Here is a tiny trained network, its code and every weight. The questions are about switching its units off for an input and a target symbol, where a switched-off unit gives its printed mean instead of its output.

import numpy as np


def w(rows, s, z=0):
    codes = np.array(rows[::2]) - 128.0
    scale = np.full(codes.shape[1], s)
    scale[-1] = z or s
    return codes * scale


def f(y):
    return y / 2 * (1 + np.tanh(0.7978845608 * (y + 0.044715 * y**3)))


def softmax(a):
    e = np.exp(a - a.max(-1, keepdims=True))
    return e / e.sum(-1, keepdims=True)


def log_softmax(a):
    a = a - a.max(-1, keepdims=True)
    return a - np.log(np.exp(a).sum(-1, keepdims=True))


def net(x, mask):
    ids = ['αδεημπ'.index(c) for c in x.split()]
    T = len(ids)
    res = E[ids] + P[:T]
    u = 0
    for l in range(2):
        r = res
        for j in range(3):
            rows = slice(2 * j, 2 * j + 2)
            q, k, v = (r @ M[l][rows].T for M in (Q, K, V))
            z = softmax(np.where(np.tri(T) > 0, q @ k.T / 2**0.5, -1e9)) @ v
            o = O[l][rows]
            res = res + np.where(mask[u + j], z, o[:, -1]) @ o[:, :-1]
        u += 3
        y = f(res @ A[l][:, :-1].T + A[l][:, -1])
        res = res + np.where(mask[u : u + 12], y, B[l][:, -1]) @ B[l][:, :-1]
        u += 12
    return log_softmax(res[-1] @ U[:, :-1].T + U[:, -1])


Q, K, V, O, A, B = {}, {}, {}, {}, {}, {}
E = w([
[67,50,140,126,183,170,147,112],'α',
[255,226,73,111,142,161,100,237],'δ',
[67,179,182,179,171,82,157,134],'ε',
[83,201,150,180,164,72,172,95],'η',
[213,130,181,92,46,126,159,43],'μ',
[83,175,177,173,147,81,161,117],'π',
],0.0086)
P = w([
[60,202,242,178,76,200,44,121],'0',
[214,101,149,199,179,119,2,53],'1',
[201,66,66,211,100,32,164,142],'2',
[208,84,110,168,101,55,191,206],'3',
[181,80,122,128,114,58,184,217],'4',
[147,101,129,105,149,73,182,201],'5',
[125,116,128,81,167,105,178,177],'6',
[113,147,106,59,188,134,180,146],'7',
[90,174,108,34,190,144,171,117],'8',
[89,210,80,14,213,167,177,67],'9',
[47,214,175,7,186,213,158,111],'10',
],0.0059)
Q[0] = w([
[150,113,171,134,130,107,2,59],'L0H0',
[135,162,161,99,131,189,227,130],'L0H0',
[69,120,137,31,165,172,194,132],'L0H1',
[171,106,166,213,105,100,108,120],'L0H1',
[127,153,113,167,183,159,94,122],'L0H2',
[173,159,174,59,197,115,117,96],'L0H2',
],0.0062)
K[0] = w([
[97,94,133,131,135,78,254,132],'L0H0',
[132,171,117,76,157,174,123,113],'L0H0',
[183,169,97,106,133,140,90,165],'L0H1',
[107,99,150,93,200,122,147,77],'L0H1',
[116,163,142,158,121,154,119,133],'L0H2',
[70,148,142,37,129,176,170,146],'L0H2',
],0.0075)
V[0] = w([
[140,113,98,132,203,70,194,195],'L0H0',
[53,138,214,216,151,111,123,30],'L0H0',
[59,73,231,128,139,124,168,70],'L0H1',
[137,146,60,127,142,132,115,229],'L0H1',
[122,122,66,145,254,51,204,200],'L0H2',
[196,159,84,87,36,174,100,137],'L0H2',
],0.0069)
O[0] = w([
[154,131,134,73,77,170,203,95,129],'L0H0',
[162,149,44,172,60,201,2,115,71],'L0H0',
[144,164,41,148,51,108,106,155,5],'L0H1',
[107,112,219,106,111,174,170,118,178],'L0H1',
[164,125,137,83,80,201,206,100,130],'L0H2',
[106,102,169,132,228,92,135,149,183],'L0H2',
],0.0069,0.0033)
A[0] = w([
[100,149,144,149,120,43,194,77,205],'L0N0',
[100,186,204,73,145,138,156,178,250],'L0N1',
[185,70,129,90,26,157,200,119,130],'L0N2',
[90,174,130,169,162,82,130,157,185],'L0N3',
[111,132,120,101,112,177,164,87,129],'L0N4',
[155,97,129,113,186,97,182,187,170],'L0N5',
[188,106,13,174,20,138,43,22,114],'L0N6',
[110,184,2,153,144,124,63,171,78],'L0N7',
[88,94,118,108,162,138,86,125,80],'L0N8',
[179,176,7,112,109,136,116,219,210],'L0N9',
[117,61,173,101,177,101,226,94,200],'L0N10',
[67,155,115,170,145,108,99,134,98],'L0N11',
],0.0064,0.0018)
B[0] = w([
[132,177,119,108,71,23,167,128,172],'L0N0',
[142,184,179,140,168,145,202,139,245],'L0N1',
[225,68,168,171,106,168,163,82,149],'L0N2',
[112,136,146,174,116,95,119,155,157],'L0N3',
[126,122,128,98,134,148,119,77,144],'L0N4',
[118,116,116,197,174,110,146,136,204],'L0N5',
[172,139,184,170,140,184,195,95,180],'L0N6',
[99,115,126,190,103,134,49,135,164],'L0N7',
[101,99,116,140,147,178,97,130,121],'L0N8',
[168,199,146,135,139,91,2,173,171],'L0N9',
[57,106,119,157,92,79,161,86,255],'L0N10',
[117,106,143,184,123,133,119,127,132],'L0N11',
],0.0065,0.0076)
Q[1] = w([
[147,116,41,161,76,137,75,122],'L1H0',
[69,96,127,95,67,75,202,57],'L1H0',
[60,1,93,91,138,65,100,160],'L1H1',
[210,206,142,218,121,91,141,158],'L1H1',
[120,100,138,154,57,47,212,102],'L1H2',
[74,91,8,118,35,124,86,124],'L1H2',
],0.0091)
K[1] = w([
[140,101,106,189,135,112,99,192],'L1H0',
[170,158,155,32,149,144,167,171],'L1H0',
[188,99,135,253,114,90,98,145],'L1H1',
[115,96,84,63,142,162,201,108],'L1H1',
[124,136,2,61,126,114,109,162],'L1H2',
[156,91,112,231,100,155,75,165],'L1H2',
],0.01)
V[1] = w([
[52,132,195,123,140,68,228,97],'L1H0',
[248,133,183,82,97,128,174,59],'L1H0',
[75,14,141,104,122,247,101,2],'L1H1',
[231,161,188,111,55,131,151,74],'L1H1',
[226,74,75,139,66,86,155,40],'L1H2',
[131,152,61,162,105,75,144,20],'L1H2',
],0.0049)
O[1] = w([
[133,103,36,131,96,183,76,178,244],'L1H0',
[130,61,81,146,190,106,59,134,148],'L1H0',
[150,119,92,254,113,65,154,148,1],'L1H1',
[163,138,108,118,183,90,83,105,160],'L1H1',
[118,94,77,157,127,123,69,152,73],'L1H2',
[118,93,102,123,112,204,86,161,138],'L1H2',
],0.0072,0.0063)
A[1] = w([
[247,87,73,153,115,158,144,115,102],'L1N0',
[99,124,69,181,112,50,126,186,192],'L1N1',
[114,82,31,117,199,48,2,169,184],'L1N2',
[165,156,170,126,53,88,42,141,138],'L1N3',
[128,157,140,103,165,102,157,119,134],'L1N4',
[123,125,78,107,140,152,175,149,131],'L1N5',
[83,34,100,115,125,111,153,69,104],'L1N6',
[128,127,135,171,117,146,155,142,82],'L1N7',
[148,124,65,51,67,137,34,125,252],'L1N8',
[112,144,152,117,134,50,147,100,173],'L1N9',
[57,95,117,116,130,138,140,95,105],'L1N10',
[135,137,123,137,133,116,126,133,121],'L1N11',
],0.0077,0.0043)
B[1] = w([
[51,148,120,188,53,79,108,178,162],'L1N0',
[88,152,107,166,69,88,108,156,157],'L1N1',
[95,124,89,78,255,49,66,130,164],'L1N2',
[119,105,64,124,102,169,145,154,255],'L1N3',
[147,97,141,150,143,121,133,128,251],'L1N4',
[139,113,115,145,97,171,117,133,216],'L1N5',
[124,209,135,179,95,49,111,130,211],'L1N6',
[117,122,108,107,148,132,98,137,125],'L1N7',
[132,105,108,25,133,200,113,124,154],'L1N8',
[168,80,147,165,121,157,144,119,233],'L1N9',
[128,146,144,141,102,59,121,134,184],'L1N10',
[119,127,125,140,135,128,140,132,129],'L1N11',
],0.0072,0.0042)
U = w([
[77,162,138,222,17,84,135,219,224],'α',
[186,136,250,137,172,62,202,31,167],'δ',
[126,141,107,33,63,152,122,100,125],'ε',
[162,37,76,74,140,252,127,175,164],'η',
[83,149,117,121,223,37,13,181,3],'μ',
[129,108,141,53,79,157,95,182,15],'π',
],0.0033,0.0023)

Each question gives the input, a string of symbols that net reads in full, and the target symbol t.
The units are the heads (2 rows each of Q, K, V and O) and the neurons (one row each of A and B). Each row of codes is followed by its name. A weight is (code - 128) times the scale printed after its matrix; where a second scale follows, it is the last column's (O, A, B and U).
mask holds one flag per unit, layer by layer, with each layer's heads first. A switched-off unit (its flag False) gives its mean, the last column of its rows in O or B, instead of its output. The means were averaged over made-up inputs and are rounded, as every weight is.
A unit's drop is (log p(t) with every unit on - log p(t) with that unit switched off) / (log p(t) with every unit on - log p(t) with every unit switched off).
most important unit: the unit with the biggest drop
k most important neurons: the k neurons with the biggest drops, biggest first
k most important neurons of layer l: the k neurons of layer l with the biggest drops, biggest first
heads that matter: for each layer, one digit per head in row order, 1 if its drop is at least 0.15 and else 0, layers parted by /
drop when u is switched off: that unit's drop, to one decimal
input δ ε η η, target η: most important unit	L0H2
input μ μ μ ε μ μ δ, target μ: heads that matter	000 / 001
input η δ δ ε η δ δ α μ, target α: 4 most important neurons	L0N2, L1N0, L1N6, L0N1
input δ η μ π, target μ: 2 most important neurons	L1N2, L0N1
input δ π η μ, target η: heads that matter	110 / 001
input η ε δ μ ε, target μ: heads that matter	000 / 111
input δ μ μ α, target μ: 2 most important neurons	L1N2, L0N1
input π μ ε μ δ η μ μ π, target μ: heads that matter	000 / 111
input η δ α μ μ α, target μ: 2 most important neurons	L1N2, L0N6
input π δ δ π δ π ε η δ, target η: heads that matter	000 / 100
input δ μ η μ μ ε, target μ: 2 most important neurons	L1N2, L0N3
input π π δ δ α π μ η α δ, target α: heads that matter	011 / 110
input δ η π, target η: heads that matter	111 / 011
input δ μ μ, target μ: heads that matter	011 / 001
input δ π π π ε δ, target δ: heads that matter	110 / 101
input α η δ α δ, target δ: most important unit	L1H0
input δ ε η ε, target η: 2 most important neurons of layer 1	L1N8, L1N6
input μ δ μ μ, target μ: heads that matter	000 / 001
input α μ δ μ μ δ μ δ, target μ: 3 most important neurons	L0N9, L1N2, L0N5
input μ α η π δ π ε μ μ η, target μ: most important unit	L1H0
input ε δ η δ η α δ, target α: 2 most important neurons of layer 1	L1N0, L1N1
input η δ μ π δ μ δ η δ, target η: drop when L0N0 is switched off	0.3
input ε δ ε η δ δ μ α μ, target α: drop when L0N5 is switched off	-0.1
input δ ε π ε π π, target η: drop when L0H2 is switched off	0.3
